Below is a small trained network, with its code and all its weights. Each question gives an input and a class and asks what happens when units are switched off, that is, made to give their printed mean instead of their output.

import numpy as np


def w(rows, s, z=0):
    codes = np.array(rows[::2]) - 128.0
    scale = np.full(codes.shape[1], s)
    scale[-1] = z or s
    return codes * scale


def norm(h):
    return h / np.sqrt((h * h).mean(-1, keepdims=True) + 1e-5)


def f(y):
    return y / 2 * (1 + np.tanh(0.7978845608 * (y + 0.044715 * y**3)))


def log_softmax(a):
    a = a - a.max(-1, keepdims=True)
    return a - np.log(np.exp(a).sum(-1, keepdims=True))


def net(x, mask):
    res = np.array(x, float).reshape(1, 5) / 4 @ E
    u = 0
    for l in range(2):
        y = f(norm(res) @ A[l][:, :-1].T + A[l][:, -1])
        res = res + np.where(mask[u : u + 6], y, B[l][:, -1]) @ B[l][:, :-1]
        u += 6
    return log_softmax(norm(res)[-1] @ U[:, :-1].T + U[:, -1])


A, B = {}, {}
E = w([
[195,116,126,192],'x0',
[199,142,78,254],'x1',
[246,201,154,92],'x2',
[84,122,181,217],'x3',
[133,70,217,83],'x4',
],0.0044)
A[0] = w([
[12,113,70,165,63],'0.n0',
[141,81,132,107,168],'0.n1',
[154,193,2,234,2],'0.n2',
[2,100,144,37,6],'0.n3',
[32,7,196,241,43],'0.n4',
[42,41,216,183,52],'0.n5',
],0.008,0.0019)
B[0] = w([
[146,137,201,111,206],'0.n0',
[58,209,160,168,147],'0.n1',
[175,132,15,124,248],'0.n2',
[140,100,35,34,243],'0.n3',
[57,108,181,248,255],'0.n4',
[95,97,118,214,216],'0.n5',
],0.015,0.0044)
A[1] = w([
[167,166,132,186,84],'1.n0',
[175,100,118,123,35],'1.n1',
[55,99,84,46,1],'1.n2',
[173,186,8,182,48],'1.n3',
[177,112,85,78,102],'1.n4',
[173,176,201,122,107],'1.n5',
],0.015,0.0034)
B[1] = w([
[121,123,84,75,167],'1.n0',
[46,162,178,136,133],'1.n1',
[59,140,157,6,208],'1.n2',
[164,247,90,114,254],'1.n3',
[118,88,120,196,218],'1.n4',
[190,95,174,124,151],'1.n5',
],0.022,0.0085)
U = w([
[190,233,60,148,220],'0',
[67,82,124,247,119],'1',
[240,92,195,126,3],'2',
[64,110,133,35,150],'3',
],0.014,0.0024)

Each question gives the input, the list of numbers given to net, and the class t.
The units are the neurons (one row each of A and B). Each row of codes is followed by its name. A weight is (code - 128) times the scale printed after its matrix; where a second scale follows, it is the last column's (A, B and U).
mask holds one flag per neuron, layer by layer. A switched-off neuron (its flag False) gives its mean, the last column of its row in B, instead of its output. The means were averaged over made-up inputs and are rounded, as every weight is.
A unit's drop is (log p(t) with every unit on - log p(t) with that unit switched off) / (log p(t) with every unit on - log p(t) with every unit switched off).
The circuit of an input: a set's keep is (log p(t) with only the set's units on - log p(t) with every unit switched off) / (log p(t) with every unit on - log p(t) with every unit switched off). Starting from all 12 units, units are removed one at a time, each time the one whose removal leaves the highest keep (on an exact tie, the one counted first), for as long as the keep stays at least 0.8.
units of the circuit, in order: the units of the circuit, biggest drop first
most important unit: the unit with the biggest drop
k most important neurons: the k neurons with the biggest drops, biggest first
k most important neurons of layer l: the k neurons of layer l with the biggest drops, biggest first
drop when u is switched off: that unit's drop, to one decimal
input [-4,5,-6,1,-1], class 1: most important unit : 0.n4
input [-2,-8,6,-3,-7], class 3: units of the circuit, in order : (0.n2; 1.n3)
input [4,-8,5,8,6], class 1: units of the circuit, in order : (1.n3; 1.n2)
input [-3,-1,7,-4,-2], class 2: units of the circuit, in order : (0.n2; 1.n5)
input [-2,-3,4,-6,-2], class 3: 2 most important neurons : (0.n2; 0.n0)
input [3,7,-6,-1,4], class 1: 2 most important neurons : (0.n4; 1.n3)
input [-3,7,3,5,5], class 1: units of the circuit, in order : (0.n3; 1.n3)
input [-8,2,-4,-1,-4], class 3: 2 most important neurons : (1.n2; 0.n0)
input [6,-2,-7,-5,0], class 1: units of the circuit, in order : (0.n4; 1.n3)
input [2,-8,-6,6,6], class 1: 2 most important neurons of layer 0 : (0.n4; 0.n5)
input [5,1,8,5,2], class 2: 3 most important neurons of layer 0 : (0.n2; 0.n3; 0.n5)
input [7,-8,2,6,-5], class 1: 3 most important neurons : (0.n2; 1.n3; 1.n2)
input [-8,6,7,8,5], class 2: 2 most important neurons : (0.n2; 1.n3)
input [6,-8,8,-2,-3], class 2: 2 most important neurons of layer 0 : (0.n2; 0.n3)
input [-1,8,-8,4,-2], class 1: most important unit : 0.n4
input [5,-3,2,-4,6], class 2: 2 most important neurons : (0.n3; 0.n2)
input [-5,3,1,-1,2], class 3: 3 most important neurons of layer 0 : (0.n4; 0.n2; 0.n0)
input [-7,-1,2,-7,-1], class 3: drop when 0.n2 is switched off : 0.2
input [3,5,1,-4,6], class 2: drop when 1.n5 is switched off : 1.0
input [8,-7,8,6,7], class 2: drop when 1.n2 is switched off : 0.0
input [8,1,6,-3,7], class 2: most important unit : 0.n2
input [-2,-7,2,7,-4], class 3: drop when 0.n3 is switched off : 0.1
